Below are the code and all the weights of a small trained network. Each question names an input and a class and asks about switching units off, where a switched-off unit gives its printed mean instead of its output.

import numpy as np


def w(rows, s, z=0):
    codes = np.array(rows[::2]) - 128.0
    scale = np.full(codes.shape[1], s)
    scale[-1] = z or s
    return codes * scale


def norm(h):
    return h / np.sqrt((h * h).mean(-1, keepdims=True) + 1e-5)


def f(y):
    return np.maximum(y, 0)


def log_softmax(a):
    a = a - a.max(-1, keepdims=True)
    return a - np.log(np.exp(a).sum(-1, keepdims=True))


def net(x, mask):
    res = np.array(x, float).reshape(1, 2) / 4 @ E
    u = 0
    for l in range(3):
        y = f(norm(res) @ A[l][:, :-1].T + A[l][:, -1])
        res = res + np.where(mask[u : u + 10], y, B[l][:, -1]) @ B[l][:, :-1]
        u += 10
    return log_softmax(norm(res)[-1] @ U[:, :-1].T + U[:, -1])


A, B = {}, {}
E = w([
[174,31,176,252,168,62],'x0',
[232,156,248,120,130,161],'x1',
],0.011)
A[0] = w([
[112,111,175,156,160,125,180],'0.n1',
[117,125,159,146,135,123,38],'0.n2',
[5,163,221,93,199,114,117],'0.n3',
[218,124,106,113,63,101,2],'0.n4',
[155,142,108,100,92,166,213],'0.n5',
[75,130,126,131,128,118,157],'0.n6',
[152,105,107,126,147,161,68],'0.n7',
[163,120,135,138,123,166,116],'0.n8',
[137,115,157,148,118,148,60],'0.n9',
[145,77,69,130,95,160,128],'0.n10',
],0.011,0.0031)
B[0] = w([
[216,139,30,102,80,102,224],'0.n1',
[132,157,122,149,113,102,147],'0.n2',
[167,96,100,144,98,99,181],'0.n3',
[69,168,186,108,181,59,153],'0.n4',
[226,76,71,202,97,57,254],'0.n5',
[128,230,204,141,183,95,200],'0.n6',
[83,146,152,122,151,109,128],'0.n7',
[1,229,174,174,208,83,180],'0.n8',
[216,113,58,93,126,122,164],'0.n9',
[139,191,174,101,186,55,185],'0.n10',
],0.0094,0.0049)
A[1] = w([
[115,4,179,197,119,157,146],'1.n1',
[7,73,70,132,142,138,33],'1.n2',
[131,109,115,121,136,136,37],'1.n3',
[196,143,254,84,138,226,5],'1.n4',
[127,141,85,36,91,221,99],'1.n5',
[145,163,129,54,83,193,180],'1.n6',
[205,113,100,107,105,143,41],'1.n7',
[124,103,54,139,124,128,118],'1.n8',
[159,183,158,103,185,109,48],'1.n9',
[37,98,99,135,128,155,161],'1.n10',
],0.014,0.0026)
B[1] = w([
[224,163,15,92,89,206,191],'1.n1',
[111,251,205,62,165,126,206],'1.n2',
[144,86,120,130,148,135,128],'1.n3',
[48,191,239,74,244,92,238],'1.n4',
[243,67,84,185,87,133,222],'1.n5',
[213,88,62,188,175,154,230],'1.n6',
[40,132,129,121,110,109,255],'1.n7',
[82,102,203,118,94,171,232],'1.n8',
[91,79,142,117,33,154,249],'1.n9',
[95,112,209,216,181,24,174],'1.n10',
],0.013,0.0057)
A[2] = w([
[139,120,149,140,140,172,24],'2.n1',
[28,61,107,138,58,162,122],'2.n2',
[209,78,12,142,125,185,212],'2.n3',
[90,186,69,128,167,125,187],'2.n4',
[252,66,27,171,138,163,19],'2.n5',
[103,106,155,103,169,148,203],'2.n6',
[172,128,210,83,124,151,248],'2.n7',
[88,168,155,88,142,122,83],'2.n8',
[72,169,181,89,218,114,70],'2.n9',
[89,132,131,109,123,148,12],'2.n10',
],0.016,0.0014)
B[2] = w([
[69,117,114,172,108,78,131],'2.n1',
[137,173,144,71,64,119,173],'2.n2',
[223,149,93,186,147,92,232],'2.n3',
[106,115,162,108,174,120,153],'2.n4',
[252,133,24,198,94,123,250],'2.n5',
[131,153,128,136,126,57,151],'2.n6',
[92,135,117,118,181,126,169],'2.n7',
[150,108,115,151,161,145,180],'2.n8',
[113,161,140,88,220,75,217],'2.n9',
[130,102,142,167,103,106,139],'2.n10',
],0.023,0.017)
U = w([
[93,158,160,85,249,61,223],'0',
[247,127,41,187,126,113,215],'1',
[111,166,157,42,16,106,195],'2',
[86,35,116,111,117,174,7],'3',
[92,33,113,111,125,205,19],'4',
[83,73,138,138,113,166,20],'5',
[87,106,130,149,122,201,21],'6',
[102,88,130,130,121,189,2],'7',
],0.016,0.0051)

Each question gives the input, the list of numbers given to net, and the class t.
The units are the neurons (one row each of A and B). Each row of codes is followed by its name. A weight is (code - 128) times the scale printed after its matrix; where a second scale follows, it is the last column's (A, B and U).
mask holds one flag per neuron, layer by layer. A switched-off neuron (its flag False) gives its mean, the last column of its row in B, instead of its output. The means were averaged over made-up inputs and are rounded, as every weight is.
A unit's drop is (log p(t) with every unit on - log p(t) with that unit switched off) / (log p(t) with every unit on - log p(t) with every unit switched off).
most important unit: the unit with the biggest drop
top k neurons: the k neurons with the biggest drops, biggest first
k most important neurons of layer l: the k neurons of layer l with the biggest drops, biggest first
drop of u: that unit's drop, to one decimal
input [3,0], class 2: most important unit	0.n1
input [-1,-1], class 2: 3 most important neurons of layer 1	(1.n6; 1.n4; 1.n5)
input [3,-1], class 2: 2 most important neurons of layer 1	(1.n6; 1.n4)
input [-1,3], class 2: top 2 neurons	(1.n9; 0.n5)
input [0,2], class 2: top 3 neurons	(1.n6; 1.n5; 1.n4)
input [6,7], class 0: top 2 neurons	(1.n4; 0.n5)
input [2,-3], class 2: top 3 neurons	(0.n10; 0.n6; 1.n4)
input [-3,-3], class 2: top 4 neurons	(0.n6; 1.n4; 1.n2; 0.n10)
input [3,-3], class 2: 2 most important neurons of layer 2	(2.n5; 2.n3)
input [-3,-1], class 2: top 3 neurons	(0.n5; 1.n4; 2.n5)
input [4,4], class 0: 2 most important neurons of layer 1	(1.n6; 1.n5)
input [7,7], class 0: 2 most important neurons of layer 1	(1.n4; 1.n5)
input [3,-2], class 2: 2 most important neurons of layer 0	(0.n1; 0.n5)
input [3,3], class 2: 2 most important neurons of layer 0	(0.n1; 0.n5)
input [-5,8], class 0: drop of 1.n4	1.7
input [1,0], class 2: drop of 1.n4	0.2
input [-2,4], class 0: drop of 1.n4	0.1
